Here is a tiny trained network, its code and every weight. The questions are about switching its units off for an input and a target symbol, where a switched-off unit gives its printed mean instead of its output.

import numpy as np


def w(rows, s, z=0):
    codes = np.array(rows[::2]) - 128.0
    scale = np.full(codes.shape[1], s)
    scale[-1] = z or s
    return codes * scale


def norm(h):
    return h / np.sqrt((h * h).mean(-1, keepdims=True) + 1e-5)


def f(y):
    return np.maximum(y, 0)


def softmax(a):
    e = np.exp(a - a.max(-1, keepdims=True))
    return e / e.sum(-1, keepdims=True)


def log_softmax(a):
    a = a - a.max(-1, keepdims=True)
    return a - np.log(np.exp(a).sum(-1, keepdims=True))


def net(x, mask):
    ids = ['ΔΠβγεζημφω'.index(c) for c in x.split()]
    T = len(ids)
    res = E[ids] + P[:T]
    u = 0
    for l in range(3):
        q, k, v = (norm(res) @ M[l].T for M in (Q, K, V))
        z = softmax(np.where(np.tri(T) > 0, q @ k.T / 2**0.5, -1e9)) @ v
        res = res + np.where(mask[u], z, O[l][:, -1]) @ O[l][:, :-1]
        u += 1
        y = f(norm(res) @ A[l][:, :-1].T + A[l][:, -1])
        res = res + np.where(mask[u : u + 4], y, B[l][:, -1]) @ B[l][:, :-1]
        u += 4
    return log_softmax(norm(res)[-1] @ U[:, :-1].T + U[:, -1])


Q, K, V, O, A, B = {}, {}, {}, {}, {}, {}
E = w([
[117,107,113,170],'Δ',
[136,109,107,179],'Π',
[133,143,106,140],'β',
[108,109,120,158],'γ',
[220,132,97,98],'ε',
[169,178,160,98],'ζ',
[148,166,99,157],'η',
[124,190,186,228],'μ',
[153,1,137,145],'φ',
[127,155,144,167],'ω',
],0.022)
P = w([
[2,113,105,130],'0',
[166,92,113,130],'1',
[154,91,113,121],'2',
[155,99,117,132],'3',
[146,93,115,122],'4',
[149,88,120,146],'5',
[131,89,120,144],'6',
[144,88,114,132],'7',
[119,91,112,114],'8',
[122,88,119,120],'9',
[116,94,113,117],'10',
[149,87,119,130],'11',
[135,87,119,130],'12',
],0.0066)
Q[0] = w([
[117,116,122,7],'L0H0',
[111,39,127,119],'L0H0',
],0.013)
K[0] = w([
[124,111,106,11],'L0H0',
[95,2,146,124],'L0H0',
],0.0071)
V[0] = w([
[2,123,113,47],'L0H0',
[144,73,123,212],'L0H0',
],0.0065)
O[0] = w([
[254,131,162,242,43],'L0H0',
[87,139,110,96,253],'L0H0',
],0.0093,0.0054)
A[0] = w([
[164,251,126,152,50],'L0N0',
[38,122,48,44,19],'L0N1',
[250,56,84,1,254],'L0N2',
[10,147,3,79,196],'L0N3',
],0.0076,0.00074)
B[0] = w([
[100,74,187,119,145],'L0N0',
[185,139,148,202,217],'L0N1',
[22,249,48,30,169],'L0N2',
[254,124,123,165,252],'L0N3',
],0.0063,0.011)
Q[1] = w([
[16,106,162,83],'L1H0',
[57,229,148,7],'L1H0',
],0.011)
K[1] = w([
[42,96,37,100],'L1H0',
[41,244,2,123],'L1H0',
],0.0074)
V[1] = w([
[25,170,254,125],'L1H0',
[184,181,159,140],'L1H0',
],0.0076)
O[1] = w([
[175,137,133,227,2],'L1H0',
[254,89,232,140,160],'L1H0',
],0.0069,0.0065)
A[1] = w([
[111,199,251,59,253],'L1N0',
[114,168,157,149,179],'L1N1',
[136,109,114,162,74],'L1N2',
[169,187,181,108,33],'L1N3',
],0.016,0.0033)
B[1] = w([
[68,105,248,133,254],'L1N0',
[72,62,112,90,162],'L1N1',
[164,145,139,103,187],'L1N2',
[102,56,146,134,180],'L1N3',
],0.017,0.0069)
Q[2] = w([
[2,187,163,134],'L2H0',
[154,85,153,94],'L2H0',
],0.019)
K[2] = w([
[152,158,165,6],'L2H0',
[139,103,62,150],'L2H0',
],0.018)
V[2] = w([
[144,195,6,142],'L2H0',
[185,112,149,53],'L2H0',
],0.011)
O[2] = w([
[150,149,5,221,179],'L2H0',
[209,150,104,65,7],'L2H0',
],0.013,0.0019)
A[2] = w([
[129,17,93,111,113],'L2N0',
[215,143,68,33,220],'L2N1',
[60,63,219,254,2],'L2N2',
[12,89,116,170,58],'L2N3',
],0.0099,0.0088)
B[2] = w([
[112,76,49,104,189],'L2N0',
[63,173,156,101,253],'L2N1',
[249,156,56,88,190],'L2N2',
[165,139,128,65,172],'L2N3',
],0.014,0.0063)
U = w([
[84,97,114,217,245],'Δ',
[137,176,107,124,127],'Π',
[142,152,143,102,115],'β',
[216,104,82,65,49],'γ',
[106,250,123,98,158],'ε',
[199,194,176,160,177],'ζ',
[147,143,140,92,113],'η',
[54,105,216,179,224],'μ',
[69,63,72,65,6],'φ',
[187,16,142,104,4],'ω',
],0.013,0.0039)

Each question gives the input, a string of symbols that net reads in full, and the target symbol t.
The units are the heads (2 rows each of Q, K, V and O) and the neurons (one row each of A and B). Each row of codes is followed by its name. A weight is (code - 128) times the scale printed after its matrix; where a second scale follows, it is the last column's (O, A, B and U).
mask holds one flag per unit, layer by layer, with each layer's heads first. A switched-off unit (its flag False) gives its mean, the last column of its rows in O or B, instead of its output. The means were averaged over made-up inputs and are rounded, as every weight is.
A unit's drop is (log p(t) with every unit on - log p(t) with that unit switched off) / (log p(t) with every unit on - log p(t) with every unit switched off).
The circuit of an input: a set's keep is (log p(t) with only the set's units on - log p(t) with every unit switched off) / (log p(t) with every unit on - log p(t) with every unit switched off). Starting from the 12 units with the biggest drops (on a tie, the unit counted first), units are removed one at a time, each time the one whose removal leaves the highest keep (on an exact tie, the one counted first), for as long as the keep stays at least 0.8.
units of the circuit, in order: the units of the circuit, biggest drop first
most important unit: the unit with the biggest drop
k most important neurons: the k neurons with the biggest drops, biggest first
k most important neurons of layer l: the k neurons of layer l with the biggest drops, biggest first
input ζ ω γ Δ Δ η Δ γ Δ γ ε β, target ζ: most important unit : L1H0
input γ Δ Δ η γ ε β ω φ ζ Δ γ, target γ: units of the circuit, in order : L0N3, L1N0
input Δ Δ η Δ Π Δ ε Δ ζ Δ Π, target Δ: 4 most important neurons : L1N0, L1N3, L0N3, L0N1
input φ ω ζ Δ ζ β Π Δ β γ Δ Π, target φ: 3 most important neurons : L1N0, L0N2, L0N3
input γ Δ Δ ζ γ γ φ Δ ω Δ Δ, target γ: units of the circuit, in order : L0N3, L1N0
input ε φ Δ Δ ζ γ, target ε: units of the circuit, in order : L2N1, L1N0, L2H0, L1N3
input Δ Δ φ β γ ζ Δ Δ Δ Δ ζ Δ, target Δ: units of the circuit, in order : L1N0, L1N3, L2H0, L0H0
input φ η μ γ, target φ: 4 most important neurons : L1N0, L0N3, L2N0, L0N2
input ω β ζ ε ε ζ Δ μ γ, target ω: 3 most important neurons : L0N3, L1N0, L0N2
input ω Π Δ Δ Δ, target ω: 2 most important neurons : L0N3, L1N0
input γ ζ Δ Δ η β Δ Δ ζ Δ γ η, target γ: 2 most important neurons of layer 0 : L0N3, L0N1
input Δ φ ζ Δ Δ Δ Δ Δ Δ ε γ Δ γ, target Δ: 2 most important neurons : L1N0, L1N3
input ω Π ζ γ Δ φ Δ γ Δ ζ Δ φ Δ, target ω: 3 most important neurons : L0N3, L0N2, L1N0
input Δ ζ φ Δ Δ μ Δ ω, target ω: most important unit : L1N3
input ω Δ Δ ζ γ Δ ε ζ Π, target ω: 2 most important neurons : L0N3, L1N0
input φ Δ Δ ζ Δ Δ, target φ: 3 most important neurons : L1N0, L0N3, L0N2
input ζ Δ φ ζ Δ β, target ζ: 2 most important neurons : L0N3, L1N0
input ε φ ζ ζ ζ Δ ζ η Δ, target ε: 4 most important neurons : L2N1, L1N0, L0N3, L0N2
input Δ γ Π Π ω, target ω: 2 most important neurons : L1N3, L0N3
input γ Δ Δ ε Π, target γ: units of the circuit, in order : L1N0
input Δ φ Δ μ Δ ε Π Π η, target Δ: 3 most important neurons : L1N0, L0N3, L1N3
input Δ ζ Δ Δ μ φ Δ Δ φ ω β, target Δ: 3 most important neurons of layer 0 : L0N3, L0N1, L0N0
input φ ω γ ζ ε Δ Δ Δ Δ μ γ η, target φ: 2 most important neurons : L0N3, L1N0
input ζ γ ζ γ, target ζ: 2 most important neurons of layer 0 : L0N0, L0N3
input φ Δ φ φ Δ ζ Δ Δ η, target φ: 3 most important neurons of layer 1 : L1N0, L1N2, L1N3
input ε η Π Δ ζ ζ ζ γ, target ε: 2 most important neurons of layer 0 : L0N3, L0N1
input φ Δ ζ ζ γ, target φ: units of the circuit, in order : L1N0
